Here are made-up objects, facts about them, and rows of numbers that follow some of those facts. Name the object behind each unnamed row.

How the objects are related:
K339 μ: K467
K598 μ: K667,K491,K759,K766
K515 μ: K560
K960 μ: K701
K433 μ: K667
K327 μ: K503,K71,K699,K594
K867 μ: K494
K637 μ: K245
K831 μ: K177
K748 μ: K988
K749 μ: K402,K784
K241 μ: K467,K879,K864
K456 μ: K891,K879
K301 μ: K734,K17
K752 μ: K795,K931,K685
K400 μ: K761,K495,K784
K671 μ: K252,K104
K820 μ: K14,K313
K556 μ: K715
K409 μ: K773
K299 μ: K560,K793
K254 μ: K802
K729 μ: K885,K252
K476 μ: K578
K717 μ: K939,K196
K438 μ: K744,K766
K735 μ: K824
K856 μ: K879
K296 μ: K864,K766,K319,K786
K442 μ: K950
K253 μ: K532,K734,K396
K172 μ: K759,K784
K569 μ: K353
K302 μ: K402
K572 μ: K503,K179
K509 μ: K76,K885,K759
K705 μ: K891,K667,K947,K699,K953
K180 μ: K783
K262 μ: K771,K260,K841
K366 μ: K342,K585
K976 μ: K252
K502 μ: K687,K761
K479 μ: K795
{K771,K515,K396,K960,K748,K585,K409,K254,K701,K950,K817,K773,K759} Ξ kezen
{K245,K749,K671,K179,K260,K14,K735,K296,K402,K939} Ξ tovo
{K784,K339,K493,K560,K456,K301,K400,K931,K864,K353,K180,K841} Ξ sabradral
{K947,K786,K71,K820,K494,K196,K17,K569,K319,K953,K366} Ξ tregon
{K866,K752,K556,K594,K717,K856,K734,K503,K795,K76,K262,K502,K479} Ξ neklo
{K793,K867,K637,K177,K685,K342,K313,K509,K495} Ξ fuflak
{K433,K327,K241,K438,K715,K783,K824,K302,K766,K491,K802,K976,K891} Ξ roske

Some objects and their rows:
[  7   6   2  -8   6   0   4  -8  -9  -8 -10  -1   3  -3  -3   2   0   6
  13   0   1   1  -7   2   0  -4  11  -5   5   3   0] -> K532
[  0  14  11  12  -8 -11   5 -18   2  -5   1  -4   3   2   2  -2  15   1
 -12  -6  -5  -3  -7   4  12  -6   3  -2  -9   2  17] -> K717
[  0 -11 -13 -20  24  14  11   3  11  -1  19   2  -3   3   4  14 -20 -10
  -1  16  21 -13  17  -3   8  20   3 -14   1  26   2] -> K495
[ -2   4 -12 -29   7  10  -3  -6  -7  -4 -24  -1   3   1  -7   3  -6  -3
   8  18  15   1  -6   1   8  15  16 -13   0  18  15] -> K685
[  0   7   5  -1 -13  -1 -16  -5  -7  -4   1   8  -7   1  16   2  -4   4
   2   5   2  -3   0   1  -4  -1  12  11   6 -12  10] -> K409
[ 21  -4  10  16  -9  -4  -1 -15   6 -11  29  -6   3   0  -2 -11  -5   6
 -11 -20  -3   5   2  16   2 -16  26  -7   6   4  11] -> K493
[ 10  -7   2  -1  35   9  15   5  11  -4  26  -3  -2   0   5  16 -14   1
   8   0   3  -8  15  -5  -2   5 -10  -9   8  13 -14] -> K761
[  6   3   5  -6  19  -3  12 -13  -4  -5   3  -7   6  -2 -11  -4   8   7
   8 -10  -8   3 -13   4  -1  -4  -4 -13   1  13  -8] -> K795
[-10   9  -7  -8  19   1  -8  -3  -3   6 -24  -2   0  -4  -7   3  14   4
   3   0   0  -3   4   6  -5   7 -33  -2   3  12   1] -> K494
[ -4   4 -10 -28   7  11  -2   6  -7 -13 -25   3   1   4  -6  -1 -10  -4
   7  14  12  -1  -4   1   7  10  -6  -6   0  17  13] -> K342
[  7  11   5  14  -6  -3 -16   0  -3 -10 -12  10  -6   2   8   2  -6   2
   0   5   7   0   1   1   0   0  15  10   7 -10  10] -> K515
[  5  -3   9   2 -12  10  -9   0   4   1   4  -7  -1  10  -6  11  -6   2
 -13   4   2   9  -3   2  13  -4   4  11 -15 -15   5] -> K572
[  8  -4  -4  11   4  -2  -5   1  -1  -3 -21   6   3   1   2   5 -14  -4
   4   8  14   5   3   0  -1   4  35   3   7  -7  13] -> K817
[-12   2   3  -1  -7   4 -40   7   2  22 -19   2 -11   9  -5  17   3   4
 -22   8  -4   1  17   8  -2   5 -52  30  -9 -26   6] -> K327
[-15  12   1  -3   1  -9 -13 -12   0   5 -26   2  -3   2   0   3  18  -4
  -9   4   2  -8   7   5   2   4 -25   5  -7   2  21] -> K820
[  0   9   4   4 -12  -4  -3  -8  -1  -5  -7   0  -1   3   1   1   1  -2
   2   1   0   0  -8  -2   7  -1  18   2  -5  -4  13] -> K831
[  1   5   4   4   6  -9  12 -12   5  -5  -5  -7   8  -2 -10  -4   5  -1
  -5  -7  -1   3  -8   6   8  -4   9  -7  -6  12  10] -> K866

Name these rows:
No name comes twice in this set of rows, the named rows included.
[-10  -1  -5  14  30  -4 -13   4  12  14 -18   8  -7  -2  14  18   1  -5
 -11   9   9 -16  30   3 -10  14 -30  11   6   1  15] -> K302
[  4 -26 -12   2  17  14   5  22   8  -1  22   2  -3  -4  12   0 -15  -2
   0  -4   5   1  10  -9 -17   7  20   1  16  -4 -26] -> K759
[ 22 -13   5   2 -29  -7  11   9   1   0  32   0   6  -1 -12 -33 -18   3
   7 -24 -12   6  22  18  -9 -25  -1 -16   8   6  -3] -> K864
[  4 -13  -8 -11   0  12   7  25   3   7  24  -6   1   5 -13  -4 -16   1
   1  -4  -6   9   3   0  -5  -2  -8  -1   0   1 -26] -> K667
[  2 -10   8  21  13 -10  19 -19  17   5  26  -7   5   0   4   8  -1 -10
 -12   0   3 -12  16   0  16   5  21 -10 -11  14  11] -> K502
[ -2  -5  -3 -10  -9   0  13  17  -1   1  10   1   2  -2  -2 -12  -7  -2
   6  -3  -4   0   3  -5  -4  -3  -2  -9   2   2 -14] -> K744
[-20  -8  -7  11 -21   3   3  -7   9  -9  11  -1  -4  -5  16 -12  22  -9
 -18  -9   0   3 -19 -16   3  11  37  11  -3 -11   8] -> K729
[-11  -4 -17  -4  20   4 -19  31   3  27 -37   1   2   3 -16   5 -15  -3
  -1  11   5   8  25  14 -16   7 -45   8   3  -6 -11] -> K891
[ 19 -14  17  28   0 -11  13 -20  23  -4  61  -6  -2   3  16   5 -16  -6
 -19 -16   1 -10  23   9   4  -8  26  -7  -3   4  20] -> K400
[ 14 -10  12  18 -39 -11   0  -1   7   7  34  -3   3   7  -5 -17 -15  -4
 -12 -17  -8   7  17  17   6 -21  20  -3 -10 -10  13] -> K456
[-17 -14 -19  -6  19  -4  -8  33  -2  21 -20  10  -2  -7  -4  -6  -3  -3
   6   1  -2  -4  29   6 -28   8 -44  -1  12   4 -12] -> K766
[ 15   4   8  26 -20 -15   2 -29   5 -11   6  -8   6   2  -1  -7  -5  -3
  -3 -13   4   5   2  14  12 -15  40  -7  -4   2  39] -> K301

Now the same objects, written a new way:
Some rows with their names:
[-47 -29 -33 -50 -25 -37 -35  10  -9  -9   0   0 -16  16 -24  45   5  39
 -43  -6   5  -3   0 -25 -25  30] -> K594
[ 14   7  13  13  31  23 -29  -4 -36 -14  -4 -15 -40  33  -5 -34  23 -65
  13  44   7  41 -22 -37  11   1] -> K253
[ 11  59  50  57  14   4  32  11  19   8 -14 -28  -4  21  10  37  26   8
  29  19  15  -9 -11  18  15 -54] -> K735
[  1   1 -27 -31  -3  24 -68 -39 -10  24  59  38  43 -17   1   1 -24  42
   2  78   5  41  23  -2  15  -2] -> K241
[-19 -28  -9 -15  17 -21 -33 -24   9  22 -21 -12  16 -43 -31  -4 -14 -36
   3 -30  -5  43 -30   1   3   8] -> K366
[ 20  -5 -11 -38  39   0 -53 -34 -30  19  27  10   5 -44  36 -22 -18  60
  -8  48  -5 -31 -15 -16   9  29] -> K302
[-17 -29 -10 -17  18 -22 -34 -25   9  20 -21 -13  13 -44 -28  -4 -13 -38
   4 -32  -7  39 -27   0   4   8] -> K820
[ -9  42  28  39 -21 -18  35  47   9 -13 -42 -16  -2  69  21  62  28  39
  10   6  17 -27 -17   2  15 -47] -> K179
[ 38  21  48  52   2  15  62   9  46   2 -19 -39  -7  -5  10  36   8   9
  47  46  46 -18  -7 -25 -14 -74] -> K671
[ -2   7  12  -3  -5  -5  28  15   4   0 -26  25  18  -3   3 -10  23 -17
  16 -39 -12  -1 -19  26  -3   2] -> K560
[ 56  10  36  46  -6  11  11 -13  14 -47  -7 -24  -6   0  39  10 -76 -15
  27  44  32 -42  29   1 -19 -64] -> K509
[  9 -15 -21   7  18  -3  35  20 -10  -8 -32 -20  20 -12  50 -37   6   6
  -9 -37   1 -53  17   6  26  21] -> K784
[-22  -4   4 -29  24 -12 -42 -33   4  18  27 -12 -20 -46 -38  24   3   2
 -19   5  -4  21  -5  -7 -26  20] -> K717
[-39 -55 -54 -28 -30 -27 -20  11   6  -2 -32  -3  34  13 -11   9 -15  -7
 -22 -36   8  20   7 -14  11  15] -> K947
[-24   2  18  28  12 -13  -7 -11   6  11 -10 -31   1 -24 -33  24  13 -11
   7 -19   8   9  -1  12 -10 -13] -> K254
[-27   2  14  19  -1 -15  10   6   9  14 -13 -11   1  -8 -29   9  30  -4
   3 -42   0 -11   6  16 -19   0] -> K585
[ 43  37  33  69 -31  -5  30   5 -14  -5  32  13 -58  56 -15 -13 -70  18
  24 -33 -18 -45  -1  32  20 -41] -> K685

Name these rows:
No name comes twice in this set of rows, the named rows included.
[  6 -22 -35 -44  -9   5 -54 -22 -19   4  32  28  24  -8  15   8 -27  65
  -6  70  13   3   4 -31   3   8] -> K433
[-29   7  21  10   0 -17   9  -1  16  11 -18  -4   9 -16 -21  14  34  -7
   3 -44  -4 -10   1  30 -27  -1] -> K771
[  5   1   4   4  11  22  -4  14 -30  -8  -6   7 -40  57   0 -55  40 -55
   8  13  -4  10  -8 -27   1  19] -> K532
[-15 -18 -31  -9 -10 -16   6  -6  -6  46  61   4 -60  -5 -72 -10 -14  46
 -23 -46 -19 -11  -3 -12   5  38] -> K795
[-28 -12  -8 -34  11 -11 -32 -22   3  21  27  -2 -24 -28 -35   8  13  12
 -20  -6  -5   1   5  -7 -27  30] -> K866
[  6  54  22  66   6  31  26   3  28   7  10 -40  41  15  18  38   3   0
  20  58  37  16  47  24  41 -72] -> K296
[ 38 -35  -5 -22 -26  24  71  24  30 -28  -4  16 -19  -5  13 -28   5 -11
   8   1   2 -14  -4 -37 -37  10] -> K252
[ 11  49  27  52  23   2  56  30  10   5 -22 -40   4  23  60   3  31  36
   5  -3  14 -70  19  18  26 -23] -> K402
[ 13 -14 -31 -35   3  21 -52 -38  -9  23  52  31  31 -24  11  -9 -25  49
   3  75  10  13  20 -15   6   4] -> K438
[ 39 -39  -6 -46  -1  12 -18 -36  13  20  28  33  -3 -48  -1 -13 -20  49
  27  65  22 -12 -21 -55 -44  -3] -> K976
[ 11   1  -1 -16  -7  -4 -12  22 -19 -51 -22 -13  -9  22  10  44 -18  -7
 -21  27  -9  45 -45 -24  15  -1] -> K572
[-11 -17 -43 -54 -37  -1 -39  -2 -19  12  31  61  29  28  11  -1  -5  77
 -13  41  -2  -7  12 -13   1  20] -> K891

The same objects again, as new rows of numbers:
Known rows:
[ -7  47  22 -23  24  -7  -5  -4 -15  25  -6  42 -59] -> K671
[ -7  43  -7  11  29  24   6 -54  -4  -5   0 -11  -7] -> K749
[-10 -27 -15 -11   1  27  46 -13  -3 -23  19  -4  -9] -> K241
[-11   2  11  -2  25   3  -8   7  -9  -3   8   1  -1] -> K867
[ 9  2  5  8  9  3  3  0  1 -3  0  4 -6] -> K253
[-30   9  -3  26   8  28  14  14 -21  28  -6 -22 -20] -> K556
[-29   9  -1  27   5  28  15  15 -22  30  -8 -19 -17] -> K262
[ 8  0  4  7  8  2  5 -1  1 -1  0  1 -8] -> K442
[-10  -1  20  -2  18   2  -7  12 -11   4   3   7  11] -> K313
[  4  22  18  -1  12  14  -5 -13   6   7 -13  27 -11] -> K245
[10 -2 12  8  0  2  6  4  0  7 -5  6  2] -> K839
[-10  -1  20  -2  17   2  -7  12 -10   4   3   7  11] -> K342
[-28   7   5  27   0  27  13  18 -20  34 -12 -16 -10] -> K503
[-19 -12  -7 -14 -20 -19  -5   4  18   0  -5 -12   0] -> K766
[ 7  3 10 11  3  5  8 -5 -4  6 -3  1  8] -> K761
[-29   7   4  28   2  29  14  18 -22  32 -12 -14  -8] -> K734
[ 14 -11  11   7   4  15  24  -2  -4   2   2   7   0] -> K467

Which object is each row?
No name comes twice in this set of rows, the named rows included.
[  2  24  10  -2  19  14  -5 -18   8   1  -9  21 -22] -> K735
[-18 -17  -8  21  15  57  64   0 -29  19  10 -24 -29] -> K856
[ 9  0 12  9  1  3  6  1 -1  7 -5  5  5] -> K687
[-28  15 -25   5   4  10   3 -22  -7 -22   8 -18  11] -> K302
[-32  15  -6  30   9  32  18   5 -25  27  -5 -27 -14] -> K502
[ 28  -1  -7  11 -44  19 -37  -3   5 -28  34  -2  -7] -> K515
[-15   4  10 -15  20 -22  -7   2  -5  16   7 -18 -18] -> K509
[-21  -4 -12  -8  -8  -6  -6   3   9 -13   0  -2  -1] -> K327
[-19 -19 -20 -22 -16 -34  -9   1  32  -3  -2 -31 -21] -> K433
[ 36  18   9   8 -22   3 -12  19  42 -40  13  14   5] -> K560
[  8   8  10 -11  10   3   4 -19  21  10  -9   6 -31] -> K296

